Here is a tiny trained network, its code and every weight. The questions are about switching its units off for an input and a target symbol, where a switched-off unit gives its printed mean instead of its output.

import numpy as np


def w(rows, s, z=0):
    codes = np.array(rows[::2]) - 128.0
    scale = np.full(codes.shape[1], s)
    scale[-1] = z or s
    return codes * scale


def f(y):
    return y / 2 * (1 + np.tanh(0.7978845608 * (y + 0.044715 * y**3)))


def softmax(a):
    e = np.exp(a - a.max(-1, keepdims=True))
    return e / e.sum(-1, keepdims=True)


def log_softmax(a):
    a = a - a.max(-1, keepdims=True)
    return a - np.log(np.exp(a).sum(-1, keepdims=True))


def net(x, mask):
    ids = ['ΠΨβγεζλμφ'.index(c) for c in x.split()]
    T = len(ids)
    res = E[ids] + P[:T]
    r = res
    for j in range(3):
        rows = slice(2 * j, 2 * j + 2)
        q, k, v = (r @ M[0][rows].T for M in (Q, K, V))
        z = softmax(np.where(np.tri(T) > 0, q @ k.T / 2**0.5, -1e9)) @ v
        o = O[0][rows]
        res = res + np.where(mask[j], z, o[:, -1]) @ o[:, :-1]
    y = f(res @ A[0][:, :-1].T + A[0][:, -1])
    res = res + np.where(mask[3:11], y, B[0][:, -1]) @ B[0][:, :-1]
    return log_softmax(res[-1] @ U[:, :-1].T + U[:, -1])


Q, K, V, O, A, B = {}, {}, {}, {}, {}, {}
E = w([
[28,98,98,183,104],'Π',
[246,218,199,117,95],'Ψ',
[88,95,113,182,49],'β',
[199,175,72,177,177],'γ',
[176,174,170,144,131],'ε',
[118,127,187,145,144],'ζ',
[54,160,222,113,111],'λ',
[86,176,113,190,181],'μ',
[191,184,164,166,248],'φ',
],0.013)
P = w([
[123,245,111,238,92],'0',
[141,144,95,71,150],'1',
[183,93,138,211,177],'2',
[128,117,96,78,76],'3',
[219,114,204,224,186],'4',
[133,131,130,130,42],'5',
[198,118,175,206,199],'6',
],0.011)
Q[0] = w([
[151,148,149,239,175],'H1',
[120,154,150,156,210],'H1',
[130,140,89,10,134],'H2',
[84,105,59,130,52],'H2',
[141,158,146,138,127],'H3',
[135,105,150,208,113],'H3',
],0.013)
K[0] = w([
[85,253,87,232,51],'H1',
[113,160,1,203,126],'H1',
[160,44,138,3,184],'H2',
[162,10,178,106,198],'H2',
[125,146,139,154,25],'H3',
[122,218,133,249,59],'H3',
],0.0077)
V[0] = w([
[157,88,180,152,172],'H1',
[54,90,89,179,114],'H1',
[88,154,154,85,76],'H2',
[185,166,7,103,137],'H2',
[182,90,132,125,81],'H3',
[143,81,162,183,241],'H3',
],0.013)
O[0] = w([
[122,151,185,63,246,71],'H1',
[42,142,133,228,109,1],'H1',
[89,93,191,144,128,121],'H2',
[190,163,46,129,38,194],'H2',
[177,116,61,109,89,102],'H3',
[137,255,18,146,177,57],'H3',
],0.0099,0.0047)
A[0] = w([
[193,93,34,184,253,1],'N1',
[197,65,1,173,101,141],'N2',
[63,176,127,83,4,85],'N3',
[60,192,142,10,49,58],'N4',
[32,229,149,108,149,254],'N5',
[197,38,91,207,123,132],'N6',
[235,151,32,206,126,65],'N7',
[152,10,104,159,192,37],'N8',
],0.0076,0.0066)
B[0] = w([
[156,134,154,122,106,153],'N1',
[116,158,106,121,123,222],'N2',
[125,129,181,73,188,144],'N3',
[137,87,250,191,156,143],'N4',
[139,90,102,167,177,180],'N5',
[104,130,173,107,106,191],'N6',
[101,74,111,132,151,248],'N7',
[121,168,167,70,125,131],'N8',
],0.013,0.011)
U = w([
[110,108,127,231,83,21],'Π',
[141,85,153,28,105,253],'Ψ',
[83,101,166,164,32,32],'β',
[127,90,2,138,47,200],'γ',
[199,138,117,197,143,59],'ε',
[169,169,142,184,213,143],'ζ',
[78,127,229,90,229,64],'λ',
[165,132,68,225,133,154],'μ',
[202,179,70,150,223,77],'φ',
],0.0084,0.0064)

Each question gives the input, a string of symbols that net reads in full, and the target symbol t.
The units are the heads (2 rows each of Q, K, V and O) and the neurons (one row each of A and B). Each row of codes is followed by its name. A weight is (code - 128) times the scale printed after its matrix; where a second scale follows, it is the last column's (O, A, B and U).
mask holds one flag per unit, heads first, then neurons. A switched-off unit (its flag False) gives its mean, the last column of its rows in O or B, instead of its output. The means were averaged over made-up inputs and are rounded, as every weight is.
A unit's drop is (log p(t) with every unit on - log p(t) with that unit switched off) / (log p(t) with every unit on - log p(t) with every unit switched off).
The circuit of an input: a set's keep is (log p(t) with only the set's units on - log p(t) with every unit switched off) / (log p(t) with every unit on - log p(t) with every unit switched off). Starting from all 11 units, units are removed one at a time, each time the one whose removal leaves the highest keep (on an exact tie, the one counted first), for as long as the keep stays at least 0.8.
units of the circuit, in order: the units of the circuit, biggest drop first
unit that matters most: the unit with the biggest drop
top k neurons: the k neurons with the biggest drops, biggest first
heads that matter: for each layer, one digit per head in row order, 1 if its drop is at least 0.15 and else 0, layers parted by /
drop when u is switched off: that unit's drop, to one decimal
input φ γ γ, target φ: heads that matter	101
input β ζ ε, target β: heads that matter	101
input λ ε Ψ Ψ β γ γ, target λ: heads that matter	010
input ζ γ Π β Π, target ζ: units of the circuit, in order	(H3, H2, N7)
input Ψ λ Ψ λ γ, target Ψ: top neuron	(N6)
input Ψ Π φ Ψ λ, target Ψ: units of the circuit, in order	(H1, H3)
input β Π β μ, target μ: units of the circuit, in order	(H1, N5, N6)
input γ Ψ μ λ, target λ: units of the circuit, in order	(N4, N3)
input ζ Ψ γ φ, target φ: units of the circuit, in order	(H3, N6)
input Ψ λ γ Ψ Ψ ζ Π, target Ψ: heads that matter	100
input Ψ β β ζ Ψ Ψ μ, target Ψ: units of the circuit, in order	(H1, H3, N5)
input γ γ φ, target γ: heads that matter	010
input ζ λ γ Ψ γ Ψ λ, target ζ: top 4 neurons	(N6, N5, N7, N3)
input λ Π λ Ψ β, target λ: unit that matters most	H2
input ζ γ λ β, target λ: heads that matter	110
input Π γ γ Ψ Ψ λ ε, target Π: heads that matter	100
input β ε Ψ Ψ λ, target β: units of the circuit, in order	(H1, H3)
input γ γ Ψ Π Π ζ λ, target γ: heads that matter	010
input Π Ψ ζ ζ φ μ, target μ: heads that matter	101
input Π Π Ψ μ γ Ψ β, target Π: units of the circuit, in order	(H1)
input γ ε Ψ Ψ Ψ, target γ: units of the circuit, in order	(H2, N7)
input γ Ψ β γ ζ γ ε, target γ: drop when H2 is switched off	0.6
input Π ε γ μ γ γ ζ, target Π: drop when H1 is switched off	1.3
input γ μ ζ, target γ: drop when H2 is switched off	0.8
input Ψ γ φ γ φ, target Ψ: drop when N4 is switched off	0.0
